Below are the code and all the weights of a small trained network. Each question names an input and a target symbol and asks about switching units off, where a switched-off unit gives its printed mean instead of its output.

import numpy as np


def w(rows, s, z=0):
    codes = np.array(rows[::2]) - 128.0
    scale = np.full(codes.shape[1], s)
    scale[-1] = z or s
    return codes * scale


def softmax(a):
    e = np.exp(a - a.max(-1, keepdims=True))
    return e / e.sum(-1, keepdims=True)


def log_softmax(a):
    a = a - a.max(-1, keepdims=True)
    return a - np.log(np.exp(a).sum(-1, keepdims=True))


def net(x, mask):
    ids = ['αβδεζηθμπφ'.index(c) for c in x.split()]
    T = len(ids)
    res = E[ids] + P[:T]
    u = 0
    for l in range(3):
        r = res
        for j in range(3):
            rows = slice(2 * j, 2 * j + 2)
            q, k, v = (r @ M[l][rows].T for M in (Q, K, V))
            z = softmax(np.where(np.tri(T) > 0, q @ k.T / 2**0.5, -1e9)) @ v
            o = O[l][rows]
            res = res + np.where(mask[u + j], z, o[:, -1]) @ o[:, :-1]
        u += 3
    return log_softmax(res[-1] @ U[:, :-1].T + U[:, -1])


Q, K, V, O = {}, {}, {}, {}
E = w([
[89,176,156,161,156,102,182,61,122,110,118],'α',
[202,92,84,118,205,199,153,94,175,149,160],'β',
[134,136,248,182,82,168,98,92,203,148,145],'δ',
[162,134,88,162,69,141,176,114,107,146,90],'ε',
[166,134,107,159,48,140,66,104,175,97,175],'ζ',
[199,68,193,146,133,152,175,136,97,163,99],'η',
[83,74,160,125,103,123,98,101,153,155,112],'θ',
[232,74,164,141,98,107,133,100,110,104,159],'μ',
[91,60,97,121,66,159,123,66,141,155,116],'π',
[118,62,129,128,122,158,87,172,63,129,165],'φ',
],0.013)
P = w([
[109,139,97,106,158,47,130,188,166,200,175],'0',
[135,144,139,89,107,137,194,152,122,96,145],'1',
[163,167,172,152,158,111,98,69,52,215,185],'2',
[153,66,64,194,95,103,164,195,205,66,131],'3',
[111,97,145,91,97,167,166,145,102,61,146],'4',
[155,125,160,125,168,143,63,43,9,218,182],'5',
[153,25,66,170,91,115,149,195,158,38,119],'6',
[84,80,140,80,92,185,175,125,95,39,146],'7',
[203,157,182,126,138,111,74,14,68,235,210],'8',
],0.011)
Q[0] = w([
[81,186,114,47,143,53,76,144,175,125,5],'0.h1',
[126,115,115,45,69,169,51,69,104,203,143],'0.h1',
[111,98,104,87,141,152,181,72,80,81,188],'0.h2',
[175,146,28,127,187,149,127,125,106,170,89],'0.h2',
[86,133,183,198,106,163,57,114,163,129,125],'0.h3',
[103,156,120,2,164,157,213,144,164,73,124],'0.h3',
],0.0098)
K[0] = w([
[130,144,94,89,196,254,146,87,169,120,104],'0.h1',
[116,121,119,33,68,117,52,77,164,193,126],'0.h1',
[151,107,112,119,107,152,210,62,150,92,168],'0.h2',
[110,134,92,109,162,70,151,173,139,184,215],'0.h2',
[107,108,135,88,74,100,128,168,150,102,86],'0.h3',
[142,136,138,117,141,190,103,139,198,120,73],'0.h3',
],0.0099)
V[0] = w([
[104,88,165,27,78,229,193,195,198,161,126],'0.h1',
[194,158,31,70,212,241,141,75,215,236,134],'0.h1',
[60,227,94,49,148,134,109,216,127,64,174],'0.h2',
[148,135,108,71,132,2,115,121,216,241,107],'0.h2',
[156,147,98,105,83,155,122,99,76,27,217],'0.h3',
[161,160,209,209,158,189,74,67,149,103,162],'0.h3',
],0.0056)
O[0] = w([
[85,113,151,197,100,61,97,124,111,87,148,100],'0.h1',
[50,166,166,180,173,147,156,147,60,136,255,96],'0.h1',
[108,197,147,147,161,147,72,108,188,72,116,2],'0.h2',
[98,204,172,76,85,43,111,118,155,206,182,89],'0.h2',
[178,129,40,112,175,127,62,93,158,101,178,176],'0.h3',
[140,142,184,134,121,197,47,133,190,102,81,142],'0.h3',
],0.0076,0.0038)
Q[1] = w([
[123,127,155,141,113,180,108,1,37,155,190],'1.h1',
[108,148,127,139,176,134,58,32,100,173,127],'1.h1',
[149,48,132,136,142,81,105,114,153,206,144],'1.h2',
[132,125,218,46,159,134,73,2,43,188,132],'1.h2',
[158,126,110,216,161,139,105,74,86,179,138],'1.h3',
[130,91,133,148,106,147,133,106,62,177,130],'1.h3',
],0.0099)
K[1] = w([
[209,193,154,144,171,67,117,232,136,101,105],'1.h1',
[123,209,148,151,155,70,122,175,159,145,164],'1.h1',
[121,60,124,8,98,81,91,211,76,157,194],'1.h2',
[124,249,162,116,118,22,214,185,254,205,206],'1.h2',
[125,116,192,166,171,163,197,149,68,139,241],'1.h3',
[126,45,174,143,158,95,114,167,124,120,154],'1.h3',
],0.0093)
V[1] = w([
[174,120,150,250,132,245,179,147,107,84,157],'1.h1',
[61,91,29,136,106,160,168,156,31,213,62],'1.h1',
[131,109,229,96,168,94,121,230,100,127,150],'1.h2',
[65,179,62,67,171,141,68,255,182,189,141],'1.h2',
[112,87,182,103,230,142,142,59,144,102,188],'1.h3',
[98,107,219,69,174,88,191,207,112,142,169],'1.h3',
],0.0074)
O[1] = w([
[159,178,89,201,117,140,101,77,72,81,100,51],'1.h1',
[185,185,10,126,73,168,116,226,113,241,85,188],'1.h1',
[158,130,111,213,176,84,231,186,108,54,177,248],'1.h2',
[121,81,65,254,140,218,150,67,194,134,132,162],'1.h2',
[156,109,103,8,137,90,108,105,202,153,92,129],'1.h3',
[172,188,177,32,124,157,143,97,197,76,155,254],'1.h3',
],0.0077,0.0041)
Q[2] = w([
[147,90,177,68,82,124,179,114,172,95,61],'2.h1',
[118,109,106,188,115,187,99,200,133,21,90],'2.h1',
[93,76,131,110,99,134,115,194,135,106,170],'2.h2',
[96,171,94,95,123,126,72,49,179,38,136],'2.h2',
[84,110,93,129,142,131,58,165,180,66,79],'2.h3',
[155,56,2,114,68,86,174,212,192,27,135],'2.h3',
],0.0084)
K[2] = w([
[121,139,139,60,133,141,112,152,90,36,130],'2.h1',
[142,116,142,201,99,180,78,165,116,90,37],'2.h1',
[151,56,114,168,154,138,179,162,124,103,61],'2.h2',
[135,167,150,141,161,97,135,120,112,169,79],'2.h2',
[88,133,119,108,182,178,54,181,75,57,115],'2.h3',
[132,13,71,50,154,180,123,109,2,124,141],'2.h3',
],0.0093)
V[2] = w([
[92,109,71,14,140,105,108,228,143,64,132],'2.h1',
[158,120,155,171,153,179,79,114,62,160,133],'2.h1',
[126,91,115,108,178,204,134,72,22,123,60],'2.h2',
[76,109,127,62,132,206,47,159,94,44,220],'2.h2',
[165,98,97,153,123,95,56,194,124,125,249],'2.h3',
[2,145,138,144,115,188,141,225,111,96,157],'2.h3',
],0.0067)
O[2] = w([
[42,169,66,144,171,134,108,192,145,87,199,165],'2.h1',
[198,177,151,138,179,178,188,48,101,164,139,51],'2.h1',
[91,167,181,125,112,73,158,217,179,94,158,2],'2.h2',
[110,255,83,85,23,109,139,198,147,130,159,126],'2.h2',
[166,227,235,192,114,79,89,153,163,87,36,252],'2.h3',
[233,153,110,131,31,124,126,106,117,36,95,127],'2.h3',
],0.0077,0.0072)
U = w([
[94,193,161,108,187,23,72,118,111,154,112,254],'α',
[118,154,98,81,174,168,118,104,176,101,107,109],'β',
[111,140,207,119,98,194,111,121,163,111,92,71],'δ',
[152,169,120,62,73,104,67,113,116,213,103,126],'ε',
[116,179,110,171,117,97,2,58,95,143,163,97],'ζ',
[126,161,139,192,150,152,161,116,85,192,127,137],'η',
[95,109,95,218,133,139,185,165,216,49,70,74],'θ',
[150,125,120,133,143,36,171,88,56,110,191,103],'μ',
[95,83,111,106,71,152,156,130,131,109,141,68],'π',
[130,230,137,128,117,163,165,125,109,107,214,148],'φ',
],0.0081,0.0055)

Each question gives the input, a string of symbols that net reads in full, and the target symbol t.
The units are the heads (2 rows each of Q, K, V and O). Each row of codes is followed by its name. A weight is (code - 128) times the scale printed after its matrix; where a second scale follows, it is the last column's (O and U).
mask holds one flag per head, layer by layer. A switched-off head (its flag False) gives its mean, the last column of its rows in O, instead of its output. The means were averaged over made-up inputs and are rounded, as every weight is.
A unit's drop is (log p(t) with every unit on - log p(t) with that unit switched off) / (log p(t) with every unit on - log p(t) with every unit switched off).
The circuit of an input: a set's keep is (log p(t) with only the set's units on - log p(t) with every unit switched off) / (log p(t) with every unit on - log p(t) with every unit switched off). Starting from all 9 units, units are removed one at a time, each time the one whose removal leaves the highest keep (on an exact tie, the one counted first), for as long as the keep stays at least 0.8.
units of the circuit, in order: the units of the circuit, biggest drop first
most important unit: the unit with the biggest drop
heads that matter: for each layer, one digit per head in row order, 1 if its drop is at least 0.15 and else 0, layers parted by /
input ε φ φ ε ε π α θ η, target ε: heads that matter => 001 / 101 / 000
input β ε μ φ θ π, target β: units of the circuit, in order => [1.h3; 0.h1; 1.h2]
input μ μ δ η, target α: most important unit => 1.h2
input π φ φ μ η, target η: units of the circuit, in order => [1.h1; 0.h2; 2.h1]
input φ μ μ ζ π ε, target η: units of the circuit, in order => [1.h2; 2.h1]
input θ μ α, target θ: heads that matter => 010 / 110 / 100
input φ μ β ε, target α: units of the circuit, in order => [1.h2; 0.h2]
input φ φ π π μ φ ζ ε β, target η: units of the circuit, in order => [1.h2; 2.h1]
input π μ α μ π φ π ζ, target ζ: units of the circuit, in order => [1.h2; 1.h1; 1.h3]
input π μ η δ δ η η, target μ: heads that matter => 010 / 110 / 000
input θ ζ ε δ α δ, target θ: units of the circuit, in order => [1.h1; 0.h2; 1.h2; 2.h1]
input φ π φ, target η: heads that matter => 000 / 010 / 100
input μ π π ζ μ μ δ α φ, target α: units of the circuit, in order => [1.h1; 2.h3; 0.h2]
input θ μ φ μ η π, target θ: most important unit => 1.h1
input π β π μ π θ β, target ε: units of the circuit, in order => [1.h2; 1.h1]
input α φ ε φ μ δ ζ μ μ, target π: heads that matter => 010 / 100 / 101
input η ε θ ε α α ζ φ μ, target φ: units of the circuit, in order => [1.h2; 0.h3; 0.h1; 1.h3]
input φ φ ε φ δ μ μ, target α: heads that matter => 000 / 010 / 001
input φ η ζ δ, target μ: heads that matter => 010 / 010 / 000
input β φ δ δ μ η π μ φ, target β: most important unit => 1.h3
input ζ ε η, target δ: heads that matter => 010 / 111 / 000
input φ μ β ε α, target α: heads that matter => 000 / 010 / 000
input δ θ μ φ δ μ ε, target α: units of the circuit, in order => [1.h2; 2.h3]
input π φ φ, target ζ: heads that matter => 110 / 110 / 100
input φ φ φ, target η: heads that matter => 000 / 011 / 100
input μ ε μ, target α: heads that matter => 000 / 100 / 101
